In the rows, zero is written as 128.
Known rows:
[131 130 108 132 103 119 117 136 138 126 122 128 120 110 139 131 115 146
 114 124 131 141 134 138 108  98 124 133 117 122 125 127 162 132 135 132
 119 116 123 131 135 127 163 126 146 127 124 142]: j615
[133 124  97 133 108 113 111 140 141 131 118 132 127 116 137 142 108 138
 116 128 140 134 143 130 121 107 124 132 121 125 126 128 134 129 123 147
 124 118 123 130 129 127 148 111 170 132 125 146]: j177
[126 109 131 128 119 130 124 132 134 135 124 128 128 130 122 129 116 135
 121 128 132 139 123 133 110 119 120 130 122 134 142 124 148 134 137 110
 126 118 135 135 125 116 137 119 147 117 129 116]: j33
[128 132 121 131 120 131 112 125 137 121 135 128 116 113 108 146 139 118
 118 127 141 135 142 124 120 112 132 140 115 141 126 136 106 137 138 170
 130 125 106 120 126 116 134 120 154 131 141 140]: j692
[126 112 126 130 124 128 119 140 139 137 121 130 128 130 123 135 111 129
 115 128 137 137 134 127 113 113 121 134 119 136 140 124 141 134 132 131
 128 118 128 133 119 116 135 114 145 125 128 121]: j632
[146 148 109 146 116 110 106 120 130 113 144 135 105 103 104 141 138 139
 132 133 122 137 149 119 118 109 131 138 114 120 115 130 122 142 146 178
 123 119  99 118 130 133 149 135 189 120 128 163]: j973
[120 131 141 115 135 122 118 139 142 132 124 134 134 111 127 140 105 136
 114 116 144 148 121 123 115 119 124 133 111 145 127 127 156 122 128 125
 127 125  99 135 118 127 161 104 125 145 118 136]: j594
[141 144  94 160 114 109 105 126 140 145 123 128 108 118 142 136 173 134
 118 146 125 152 148 106 120 107 136 134 122  89 118 123 103 147 118 136
 126 119 132 116 120 148 138 167 169 128 111 166]: j476
[135 112 107 132 104 119 119 137 137 121 125 138 127 118 134 130  93 147
 123 128 125 130 136 145 106 104 119 129 130 125 134 124 157 135 135 137
 117 114 141 138 138 120 145 116 170 111 136 124]: j459
[114 120 149 129 150 142 126 140 143 130 135 143 131 137 132 137  86 111
 118 121 132 133 111 127 108 126 117 135 121 162 136 123 135 139 138 121
 127 124 122 140 108 110 113 107 135 126 157  90]: j931
[120 101 159 122 145 143 122 130 144 136 123 133 127 127 119 130 128 121
 116 130 131 150 121 121 103 127 125 131 126 134 150 127 128 139 119 117
 129 125 145 135 114 111 111 140 110 117 127  98]: j353
[167 124 138 131 123 138 131  92 130  82 118 138 154 100 120 121  60 130
 144 123 131 129 148 100 150 126 152 137 137 127 115 150  11 169 128 144
 136 125  84 123 136 122 193 126 102 149 129 120]: j701
[136 134  97 138 112 111 112 138 140 122 124 135 126 113 138 144 119 138
 120 128 137 136 141 125 120 114 125 134 120 124 120 128 128 131 130 144
 126 121 116 126 129 134 147 117 177 132 124 157]: j58
[127 112 108 125  93 113 123 130 129 128 127 125 130 117 135 128 126 152
 124 127 137 139 118 150 114 118 121 123 131 125 135 127 161 126 135  95
 121 119 144 134 143 123 150 121 172 114 132 137]: j517
[126 124 120 129 124 131 117 140 142 131 122 131 131 124 131 143 117 124
 114 127 142 135 134 125 118 118 124 136 119 137 130 127 122 132 130 134
 130 122 120 128 120 122 133 112 149 132 129 133]: j160
[105 113 149 116 111 165 135 126 135 123 132 124 142 140 127 131 155 113
 120 134 141 141 119 135  98 139 121 137 134 134 136 135 132 133 150 106
 130 125 141 126 134 109 110 127 116 102 123  97]: j924
[118 110 130 131 124 127 126 130 138 135 126 129 122 132 124 130 130 142
 120 129 134 140 124 129 103 120 119 133 127 150 152 121 153 135 133 107
 126 118 135 133 125 113 137 115 154 117 127 126]: j686
[155 133 100 114  97 115  90 165 122 137 120 144 138 101 126 149  76 100
 111 133 126 141 123 142 154 114 128 116  90  29  80 138 133 118 128 176
 121 122 141 134 115 157 127 161 155 129 131 101]: j684

Facts:
j100 γ j845; j109 γ j611; j112 γ j971; j116 γ j167; j122 γ j807; j128 γ j517; j137 γ j36
j14 γ j911; j143 γ j648; j145 γ j312; j148 γ j381; j160 γ j715; j167 γ j479; j171 γ j339
j174 γ j819; j178 γ j476; j193 γ j137; j200 γ j622; j207 γ j240; j224 γ j636; j239 γ j857
j257 γ j846; j261 γ j701; j291 γ j301; j294 γ j946; j298 γ j30; j30 γ j266; j301 γ j223
j307 γ j591; j311 γ j809; j325 γ j148; j33 γ j826; j339 γ j282; j352 γ j796; j353 γ j236
j358 γ j793; j360 γ j877; j361 γ j207; j375 γ j981; j381 γ j454; j428 γ j763; j43 γ j504
j447 γ j787; j455 γ j485; j483 γ j998; j485 γ j352; j499 γ j657; j503 γ j483; j504 γ j684
j519 γ j193; j554 γ j664; j566 γ j197; j572 γ j615; j588 γ j855; j595 γ j360; j596 γ j280
j622 γ j101; j631 γ j888; j632 γ j447; j633 γ j596; j636 γ j458; j652 γ j827; j686 γ j200
j696 γ j499; j701 γ j311; j703 γ j944; j728 γ j344; j763 γ j767; j785 γ j239; j809 γ j954
j82 γ j143; j827 γ j163; j834 γ j177; j846 γ j882; j853 γ j58; j855 γ j928; j857 γ j814
j870 γ j503; j881 γ j459; j888 γ j168; j893 γ j632; j905 γ j686; j911 γ j150; j918 γ j33
j924 γ j160; j931 γ j257; j946 γ j605; j954 γ j652; j958 γ j973; j96 γ j128; j971 γ j631
j981 γ j43; j14 σ j834; j146 σ j931; j167 σ j358; j174 σ j459; j197 σ j911; j239 σ j56
j259 σ j358; j280 σ j713; j298 σ j100; j301 σ j503; j325 σ j713; j352 σ j594; j36 σ j189
j454 σ j503; j459 σ j542; j476 σ j56; j480 σ j911; j492 σ j911; j504 σ j954; j551 σ j652
j566 σ j814; j611 σ j853; j633 σ j713; j703 σ j911; j733 σ j282; j763 σ j56; j771 σ j814
j785 σ j126; j826 σ j652; j893 σ j266; j924 σ j358; j93 σ j713; j954 σ j358; j971 σ j713
j101 μ j834; j109 μ j344; j112 μ j358; j116 μ j189; j122 μ j266; j128 μ j333; j137 μ j905
j14 μ j189; j143 μ j428; j145 μ j266; j146 μ j888; j150 μ j888; j160 μ j148; j167 μ j834
j168 μ j834; j171 μ j148; j174 μ j810; j177 μ j615; j178 μ j236; j193 μ j888; j197 μ j713
j200 μ j888; j207 μ j615; j214 μ j485; j223 μ j834; j224 μ j126; j229 μ j163; j236 μ j713
j239 μ j381; j240 μ j946; j257 μ j189; j259 μ j428; j26 μ j358; j261 μ j236; j266 μ j713
j280 μ j100; j282 μ j652; j291 μ j819; j292 μ j853; j294 μ j96; j298 μ j100; j30 μ j344
j300 μ j428; j301 μ j257; j307 μ j163; j311 μ j834; j312 μ j236; j325 μ j189; j33 μ j810
j339 μ j807; j344 μ j857; j352 μ j888; j353 μ j46; j358 μ j163; j36 μ j428; j360 μ j428
j361 μ j810; j364 μ j358; j375 μ j483; j381 μ j713; j43 μ j485; j440 μ j857; j447 μ j189
j454 μ j877; j455 μ j944; j458 μ j266; j459 μ j428; j46 μ j163; j476 μ j358; j479 μ j908
j480 μ j344; j483 μ j814; j485 μ j946; j492 μ j148; j499 μ j381; j503 μ j100; j504 μ j819
j508 μ j503; j517 μ j594; j519 μ j946; j528 μ j307; j542 μ j428; j551 μ j236; j554 μ j236
j56 μ j358; j566 μ j810; j572 μ j615; j58 μ j148; j588 μ j946; j591 μ j946; j594 μ j807
j595 μ j307; j596 μ j944; j600 μ j100; j605 μ j189; j611 μ j652; j62 μ j819; j622 μ j807
j631 μ j100; j632 μ j652; j633 μ j713; j636 μ j542; j648 μ j690; j657 μ j148; j661 μ j236
j664 μ j148; j684 μ j358; j686 μ j877; j690 μ j807; j692 μ j834; j696 μ j381; j701 μ j834
j703 μ j615; j715 μ j307; j728 μ j46; j733 μ j344; j743 μ j428; j763 μ j877; j767 μ j594
j771 μ j333; j774 μ j483; j785 μ j690; j787 μ j236; j793 μ j944; j796 μ j690; j806 μ j519
j809 μ j819; j810 μ j126; j82 μ j877; j826 μ j857; j827 μ j358; j834 μ j814; j845 μ j126
j846 μ j810; j855 μ j877; j861 μ j908; j870 μ j485; j873 μ j807; j876 μ j888; j877 μ j908
j881 μ j594; j882 μ j834; j888 μ j819; j890 μ j834; j893 μ j807; j905 μ j946; j911 μ j814
j918 μ j652; j924 μ j652; j928 μ j266; j93 μ j485; j931 μ j594; j944 μ j814; j954 μ j266
j958 μ j877; j971 μ j266; j973 μ j834; j981 μ j46; j998 μ j333; j101 η j973; j109 η j30
j112 η j827; j122 η j145; j128 η j771; j14 η j447; j143 η j459; j145 η j928; j146 η j193
j150 η j146; j160 η j58; j167 η j890; j168 η j311; j171 η j657; j174 η j361; j178 η j261
j193 η j200; j197 η j236; j200 η j352; j207 η j177; j223 η j168; j229 η j307; j239 η j696
j240 η j485; j257 η j14; j259 η j743; j26 η j476; j266 η j381; j280 η j298; j282 η j632
j291 η j504; j298 η j503; j30 η j480; j300 η j360; j307 η j358; j311 η j692; j312 η j178
j325 η j257; j33 η j174; j339 η j893; j344 η j440; j353 η j981; j36 η j259; j360 η j542
j361 η j566; j364 η j684; j375 η j774; j381 η j633; j43 η j870; j447 η j116; j454 η j763
j455 η j596; j458 η j122; j459 η j36; j46 η j229; j479 η j861; j483 η j834; j499 η j239
j504 η j888; j517 η j881; j519 η j240; j528 η j595; j551 η j312; j554 η j787; j56 η j364
j572 η j703; j58 η j492; j588 η j519; j591 η j588; j594 η j873; j595 η j715; j600 η j631
j605 η j325; j611 η j918; j62 η j809; j631 η j280; j632 η j611; j633 η j197; j648 η j785
j657 η j664; j661 η j554; j664 η j160; j684 η j26; j686 η j454; j690 η j339; j692 η j701
j701 η j101; j703 η j207; j728 η j353; j733 η j109; j743 η j300; j763 η j855; j771 η j998
j785 η j796; j787 η j551; j793 η j455; j809 η j291; j810 η j845; j82 η j686; j826 η j344
j827 η j56; j834 η j944; j845 η j224; j846 η j33; j855 η j958; j861 η j877; j870 η j93
j873 η j622; j876 η j150; j881 η j931; j882 η j223; j893 η j594; j905 η j591; j911 η j483
j924 η j282; j928 η j954; j93 η j214; j931 η j767; j954 η j971; j973 η j167

Rows:
No name comes twice in this set of rows, the named rows included.
[170 132 164 138 144 169 135 108 138  62 110 140 162 128 133 125  60 130
 143 127 131 139 122  92 147 148 139 150 136 135 117 145  33 164 145  97
 146 121  83 130 112 124 152 147  87 145 104 116]	j261
[121 121 137 125 113 137 120 124 134 129 130 121 112 114 111 123 131 136
 113 123 132 142 129 140 101  94 126 135 115 140 138 130 161 136 145 140
 121 116 125 132 132 111 148 128 122 119 139 119]	j483
[126 109 135 126 115 131 120 122 131 133 132 124 118 122 104 127 128 135
 121 127 134 136 134 136 112 108 126 132 121 140 144 132 139 137 138 139
 125 117 130 132 130 109 137 121 144 115 139 118]	j774
[145 112 122 127 112 151 116 145 144 113 103 116 140 131 121 144 131 132
 111 132 152 139 143 125 122 117 123 148 118 126 139 134 122 127 142 138
 140 114 118 125 122 117 127 123 140 130  90 155]	j551
[127 102 136 126 128 124 119 131 141 136 121 133 126 121 123 130 116 136
 119 130 131 145 129 128 109 116 125 128 127 127 143 125 139 138 121 122
 123 120 144 136 123 118 129 135 135 116 126 115]	j229
[115 115 155 121 146 150 121 136 149 137 118 132 125 120 129 133 124 115
 103 125 132 151 126 119  98 111 125 138 115 137 140 125 135 140 118 131
 129 124 129 133 110 114 127 137  87 130 126 103]	j307
[168 111 118 125 101 119 130 106 139  93  95 140 158  90 160 109  29 161
 136 119 127 136 146 115 139 100 146 126 146 103 119 141  60 160  99 124
 122 118 117 138 146 134 223 131  86 148 113 121]	j163
[132 123 139 129 113 149 119 134 141 116 120 121 120 125 127 125 114 146
 114 125 137 145 125 141 106  99 119 141 119 138 138 130 169 131 147 116
 123 109 127 140 124 114 135 136 121 120 121 127]	j381
[129 152 127 141 120 142 116 118 133 110 149 136 114 122 105 141 156 115
 132 141 123 134 160 111 106 124 129 149 118 116 113 133 117 147 163 189
 128 123  98 109 131 128 129 133 161 107 114 140]	j167
[110 129 154 119 150 148 116 139 157 124 126 142 128 111 141 144 110 110
 108 122 137 151 121 117 100 119 126 139 120 148 126 131 123 136 111 154
 126 131 119 135 111 120 116 133  91 133 135 106]	j358

The same elements again, as new rows of numbers:
Known rows:
[142 131 126 115 105 145 143 123 102 126 133 165 114 133 135 136 123 153
 114 141 132 148 141 145 138 116 126 123 130 146 121 127 125 129 126 125]: j519
[164 209 107 144 105  95 104 157 112  68 125 106 182 136 134 150 111  89
 132 101 146 133 127 180 127 179 145 121 179 102 191 193 123 113 217 114]: j809
[118 140 125 148 161 122  89 128 143 141 135  82 128 118 128 115 125 127
 143 114 132 117 114 107 114 141 125 107 109 121 141 131 137 131 128 132]: j62
[135 109 128 125 105 144 121 114 137 146 121 117 128 118 122 123 142 136
 137 119 111 140 136 129 155 116 128 128 119 120 137 110 110 147 130 127]: j873
[138 150 121 130 148 110 110 133 123 115 136 121 130 134 131 132 118 134
 133 111 148 121 119 115 103 140 129 110 112 148 122 150 144 120 110 127]: j171
[125 137 131 130 145 113 141 138 127 112 129 129 133 138 130 132 123 122
 128 132 143 112 126 122 112 132 127 131 136 128 120 137 138 118 127 128]: j881
[151 107 125 101  82 118 149 113 119 129 124 167 125 130 114 146 138 123
 117 119 108 136 128 140 138 115 132 143 131 148 112 134 115 128  93 122]: j352
[147 104 119  98  89 129 129 124 101 132 127 175 117 133 118 153 132 135
 113 131 113 149 127 151 135 111 131 129 136 158 117 137 111 121  92 125]: j485
[158  99 110 104  94 106 125 147 121 133 103 177 142 117 116 129 168 145
 111 117 116 141 114 175 149 141 143 170 131 139 141 166 115 119 102 136]: j261
[112 128 149 119  94 148 107 104 142 136 120 119 131 115 120 134 150 173
 112 159  99 127 131 111 149 123 128 120  95 126 136 119 105 173 119 140]: j684
[118 122 131 137 137 133 123 126 141 138 125 104 130 122 126 119 134 127
 141 126 124 123 128 121 134 126 126 127 124 115 137 117 123 136 135 131]: j508
[134 133 134 119 124 123 165 132 120 105 126 152 131 143 133 133 127 134
 121 136 144 121 141 130 127 122 129 140 137 132 114 128 134 126 130 126]: j30
[128 142 132 126 132 105 159 132 124 111 136 142 130 138 130 132 119 118
 121 132 142 108 123 124 107 132 128 138 137 133 112 140 143 114 121 125]: j785
[133 116 126 114 115 160 154  98 134 157 143  93 133 127 118 140 129 133
 133 105  96 132 145 113 168  96 113 113 140 121 141 113 109 147 136 126]: j692
[110 123 138 141 135 138 143 130 141 134 125 109 129 125 131 114 132 130
 136 142 128 121 134 124 137 123 124 135 134 102 133 108 126 135 151 132]: j664
[131 133 124 123 122 130 123 133 106 128 134 149 119 133 131 139 119 141
 118 140 132 138 126 142 119 126 127 120 136 142 125 136 129 119 119 127]: j428
[130  96 125 120 105 134 115 115 138 150 117 116 130 116 112 131 145 120
 137 120  98 138 125 134 152 117 129 132 128 120 137 116 102 141 119 128]: j300
[119 123 131 137 153 109 120 155 112 116 125 182 117 131 138 119 123 162
 121 159 147 142  92 151 109 156 138 131 138 137 118 141 148 109 102 130]: j381

Rows:
No name comes twice in this set of rows, the named rows included.
[122 116 128 135 126 162 112 127 119 148 125 118 116 123 132 122 133 159
 138 142 123 151 139 139 150 115 123 110 125 119 146 106 112 143 144 132]	j594
[172 154 106  97  80 127 147 114 108 112 139 120 163 140 113 176 120 103
 122  83 101 142 142 154 165 120 128 118 176 134 160 166 101 128 156 113]	j701
[137 140 145 141 113  68 176 131 121 108 141 190 125 129 129 110 129 157
 122 139 152 110  86 148 103 162 136 153 138 131 106 141 160 114  87 117]	j239
[132 127 131 117 135 127 157 138 114 101 121 145 131 149 133 137 129 142
 132 138 151 126 145 129 129 117 128 135 136 136 117 129 130 128 133 129]	j931
[153 124 128 114  82 126 150 107 122 128 128 151 127 126 122 133 137 134
 121 115 117 137 135 137 144 120 131 137 123 138 120 126 120 137 115 120]	j566
[148 104 121 105  92 124 131 119 122 129 118 148 130 129 114 145 141 123
 127 117 109 142 129 140 146 117 133 136 132 143 125 133 108 133 106 125]	j958
[104 122 135 144 138 149 128 133 127 147 132 118 119 122 133 117 124 136
 125 155 125 128 131 136 132 123 121 125 141 105 139 108 124 129 149 133]	j877
[181 197 108 115  83 137 155 119 104  90 144 108 174 145 131 164 109 113
 122  81 124 144 158 163 168 134 129 109 179 117 178 172 114 134 209 109]	j311
[115 145 125 136 172 137 124 113 142 154 155  57 134 128 124 132 112 123
 139  98 120 108 126  88 126 118 110  92 130 120 139 131 138 131 131 130]	j882
[176  46  96  99 127  83 125 131 151 106 103 247 104 135 126 101 104  91
 164  59 101 173 106 168 132 109 148 183 150 180  61 113 122  99  97  87]	j971
[143 137 130 121 110 112 155 120 122 118 135 149 128 133 127 133 126 127
 119 123 134 120 129 129 122 130 129 136 131 139 115 135 134 124 115 123]	j301
[134 144 117 132 153 119 100 136 108 130 143 131 116 131 133 134 110 136
 125 119 146 130 116 126  98 136 125 103 119 154 122 146 145 109 104 126]	j905

Now the same elements, written a new way:
Known rows:
[138 130 126 141 127 114 111 149 134 115 124 127 110 123 140 129 125 117
 134 147 132 136 114 120 122 134 117 119 134 127]: j148
[129 129 128 148 148 129  99 149 146 110 113 139  89 133 138 134 154 145
 144 171 106 130  93  79 129 127 111 126 140 135]: j307
[148 127 102 154 123 126 127 142 149 115 123 109 117 123 136 157 114  87
 147 138 132 143 122 124 129 144 111 117 142 134]: j483
[143 126 128 141 127 115 111 143 135 116 125 125 111 120 142 129 124 117
 134 142 130 139 114 121 120 132 115 121 135 129]: j861
[130 128 133 142 125 132 106 132 129 122 134 136 120 114 123 150 122 137
 131 146 137 137 127 125 122 136 101 125 147 114]: j771
[148 120 102 145 134 115 134 138  76 135 133 185  87 115 176 129 175 151
 137 158  99 125 109  73 105 126 111 162 124 122]: j696
[109 134 120 131 118 119 118 173 140 115 137  84 145 130 130 145 113  81
 125 154 122 148 100 151 127 139 105  59 148 109]: j690
[130  94  92 140 113  99 129 117  82 122 166 136 116 137 157 123 101  92
 123  98 141 133  95 126 117 134  94 107 142 118]: j787
[157 125 124 134 144 117 109 142 126 114 129 152  82 108 154 120 158 152
 123 147 140 129 137  89 111 134 146 160 128 127]: j440
[140 121 125 135 125 123 105 136 131 126 153 149  96 116 122 135 125 146
 116 107 167 148 119 124 109 131 146 154 150 122]: j611
[151 125 148 145 123 108 101 112 140 108 107 126 128 109 134 123 102 127
 139 145 133 129 135 131 127 132  79 117 128 131]: j146
[122 138 127 154 112 117 121 158 143 121 106 101 142 134 134 147 111  87
 158 170  96 148  87 141 132 127  72  81 141 127]: j171
[144 115  85 159 116 129 129 130 160 108 138  78 132 131 128 169  79  55
 145 107 148 154 120 145 135 154 101  91 158 137]: j793
[123 127 126 147 115 112 116 149 143 113 123  96 138 132 132 137  93  82
 143 143 123 146  93 148 130 133  87  78 147 127]: j143
[131  87 124 192 170  92  77 136 166 110 103 122 149  98 133 130 169  84
 177 115 120 146  84 194  84 161  98  93 107  66]: j686
[148 115 144 144 112  94 100 123 146 107 121 107 121 122 134 114  76  95
 136 109 154 146 109 156 125 132 100 106 140 140]: j150
[192  71  96 143 120 184 134 123 158 119 151  20 129  68 156 164 126 131
 136 134  65 186 129 105  72 143 100 119 198 179]: j311
[152 138 126 139 143 122 117 152 127 123 112 162  85 109 155 129 174 156
 136 172 115 130 129  81 115 128 133 159 124 127]: j918

Rows:
No name comes twice in this set of rows, the named rows included.
[178  67 154 122 112 152 107 126 143 114 147  27 136  68 153 109 113 155
 122 138  60 186 101 128  61 122  85  97 192 175]	j809
[131 118 101 151 114 111 137 139  82 134 132 148 120 129 167 139 138 107
 149 156  87 137  83 107 117 123  73 116 137 120]	j145
[138  89 109 168 202 106  79 150 143 115 129 159 107  82 146 128 236 135
 144 123 138 129 122 142  68 172 165 139  98  48]	j622
[155  99 104 131 135 106 118 121  86 121 161 165  78 116 166 108 144 143
 108 108 156 125 128  91 105 136 140 159 131 123]	j236
[155 140  93 168 129 140 137 148 152 125 107 121 111 117 145 176 141 100
 163 164 106 143 128 100 128 142 106 136 141 138]	j455
[171 114  94 142 146 127 117 129 138 113 142 139  76 108 148 138 143 131
 121 114 167 133 159  89 114 150 162 168 136 136]	j944
[161 125  81 165 128 142 138 134 155 116 126 105 108 117 142 177 123  87
 154 132 129 147 136 108 129 151 117 135 147 142]	j692
[127 142 137 153 110 113 117 159 146 119 101 102 144 129 135 140 107  90
 156 172  97 151  88 146 129 123  73  82 137 131]	j82
[145 118 100 146 127 113 137 136  73 137 134 177  97 120 172 131 165 139
 142 156  95 127 102  82 108 125  97 147 128 121]	j178
[187  49 108 112 123 149 133 111  81 129 178  77 116  67 183 101 158 184
  96 118  53 166 102  78  42 116  99 136 177 165]	j954
[187  73 130 111 131 142 116 138 144 109 149  29 121  74 171  90 140 147
 100 132  62 175  97 103  58 120 125 108 171 182]	j652

